Below is a small trained network, with its code and all its weights. Each question gives an input and a class and asks what happens when units are switched off, that is, made to give their printed mean instead of their output.

import numpy as np


def w(rows, s, z=0):
    codes = np.array(rows[::2]) - 128.0
    scale = np.full(codes.shape[1], s)
    scale[-1] = z or s
    return codes * scale


def f(y):
    return y / 2 * (1 + np.tanh(0.7978845608 * (y + 0.044715 * y**3)))


def log_softmax(a):
    a = a - a.max(-1, keepdims=True)
    return a - np.log(np.exp(a).sum(-1, keepdims=True))


def net(x, mask):
    res = np.array(x, float).reshape(1, 4) / 4 @ E
    y = f(res @ A[0][:, :-1].T + A[0][:, -1])
    res = res + np.where(mask, y, B[0][:, -1]) @ B[0][:, :-1]
    return log_softmax(res[-1] @ U[:, :-1].T + U[:, -1])


A, B = {}, {}
E = w([
[122,123,87,167,209,204,2],'x0',
[153,135,116,68,224,32,103],'x1',
[198,222,193,152,200,187,192],'x2',
[82,187,191,41,90,137,32],'x3',
],0.0073)
A[0] = w([
[142,112,133,176,41,229,134,175],'n0',
[166,158,106,91,207,7,93,105],'n1',
[112,185,198,77,97,157,60,131],'n2',
[124,137,65,157,196,219,17,23],'n3',
[54,1,24,105,77,62,90,30],'n4',
[121,123,139,176,45,227,131,6],'n5',
[192,126,107,80,216,32,102,69],'n6',
[198,78,73,188,145,126,175,98],'n7',
[89,56,185,82,59,42,219,70],'n8',
[113,212,215,111,97,120,44,129],'n9',
[68,168,199,79,129,162,50,56],'n10',
[198,205,168,141,163,180,165,116],'n11',
[79,218,186,73,111,113,80,195],'n12',
[82,82,69,172,168,165,35,65],'n13',
[178,100,60,216,160,124,170,14],'n14',
[192,176,177,111,192,187,169,44],'n15',
[61,185,237,61,101,113,108,74],'n16',
[90,191,204,51,92,169,86,13],'n17',
[92,131,135,201,26,200,138,47],'n18',
[152,69,93,190,172,123,202,80],'n19',
[212,199,252,127,212,177,172,44],'n20',
[175,124,44,222,150,96,184,79],'n21',
[151,190,175,83,35,50,220,24],'n22',
],0.0066,0.0023)
B[0] = w([
[90,119,213,87,173,106,157,211],'n0',
[75,119,210,72,185,166,205,206],'n1',
[168,63,125,164,137,136,122,206],'n2',
[165,241,80,177,196,229,183,223],'n3',
[79,180,117,31,34,108,36,253],'n4',
[55,107,184,56,190,181,185,178],'n5',
[56,105,207,60,186,181,195,194],'n6',
[148,54,109,144,93,118,132,186],'n7',
[156,219,75,165,135,247,131,225],'n8',
[165,53,105,161,120,119,126,210],'n9',
[156,79,92,156,132,142,123,200],'n10',
[91,148,99,54,37,86,39,219],'n11',
[176,69,123,150,143,109,119,224],'n12',
[132,203,95,139,137,182,102,203],'n13',
[173,48,89,131,141,144,120,181],'n14',
[69,162,98,52,62,119,49,201],'n15',
[178,60,74,148,152,137,135,208],'n16',
[137,56,112,138,131,157,120,193],'n17',
[85,123,195,61,170,164,185,192],'n18',
[181,61,113,129,119,135,106,188],'n19',
[98,141,93,46,67,107,35,251],'n20',
[162,64,115,134,124,127,109,194],'n21',
[165,208,42,189,193,253,173,225],'n22',
],0.0078,0.006)
U = w([
[98,151,105,79,34,112,63,101],'0',
[162,214,75,193,167,170,153,102],'1',
[178,3,109,167,127,116,125,110],'2',
[79,102,250,94,178,135,177,113],'3',
[142,153,172,190,115,64,122,250],'4',
[96,165,169,241,131,15,134,2],'5',
],0.017,0.02)

Each question gives the input, the list of numbers given to net, and the class t.
The units are the neurons (one row each of A and B). Each row of codes is followed by its name. A weight is (code - 128) times the scale printed after its matrix; where a second scale follows, it is the last column's (A, B and U).
mask holds one flag per neuron, in row order. A switched-off neuron (its flag False) gives its mean, the last column of its row in B, instead of its output. The means were averaged over made-up inputs and are rounded, as every weight is.
A unit's drop is (log p(t) with every unit on - log p(t) with that unit switched off) / (log p(t) with every unit on - log p(t) with every unit switched off).
The circuit of an input: a set's keep is (log p(t) with only the set's units on - log p(t) with every unit switched off) / (log p(t) with every unit on - log p(t) with every unit switched off). Starting from the 12 units with the biggest drops (on a tie, the unit counted first), units are removed one at a time, each time the one whose removal leaves the highest keep (on an exact tie, the one counted first), for as long as the keep stays at least 0.8.
circuit, biggest first: the units of the circuit, biggest drop first
unit that matters most: the unit with the biggest drop
k most important neurons: the k neurons with the biggest drops, biggest first
drop when u is switched off: that unit's drop, to one decimal
input [3,-6,7,-3], class 0: unit that matters most : n11
input [1,7,8,5], class 0: 3 most important neurons : n20, n11, n15
input [-7,-5,-3,0], class 1: 2 most important neurons : n8, n22
input [6,-3,6,4], class 0: 4 most important neurons : n20, n11, n22, n15
input [5,6,-5,-5], class 3: circuit, biggest first : n6, n1
input [4,-7,8,-5], class 0: circuit, biggest first : n11, n20
input [4,-7,8,-3], class 0: 3 most important neurons : n11, n20, n15
input [0,-8,-3,-7], class 3: 3 most important neurons : n18, n0, n5
input [-7,2,6,2], class 1: 2 most important neurons : n22, n4
input [-5,-5,-8,-8], class 0: 2 most important neurons : n4, n8
input [5,6,0,5], class 3: 4 most important neurons : n1, n6, n22, n8
input [4,2,-7,-7], class 0: 2 most important neurons : n4, n13
input [7,1,-5,-2], class 1: drop when n0 is switched off : 0.0
input [6,4,-5,0], class 1: circuit, biggest first : n3
input [2,1,3,1], class 4: drop when n4 is switched off : 1.0
input [-8,-7,-7,3], class 1: drop when n22 is switched off : 0.6
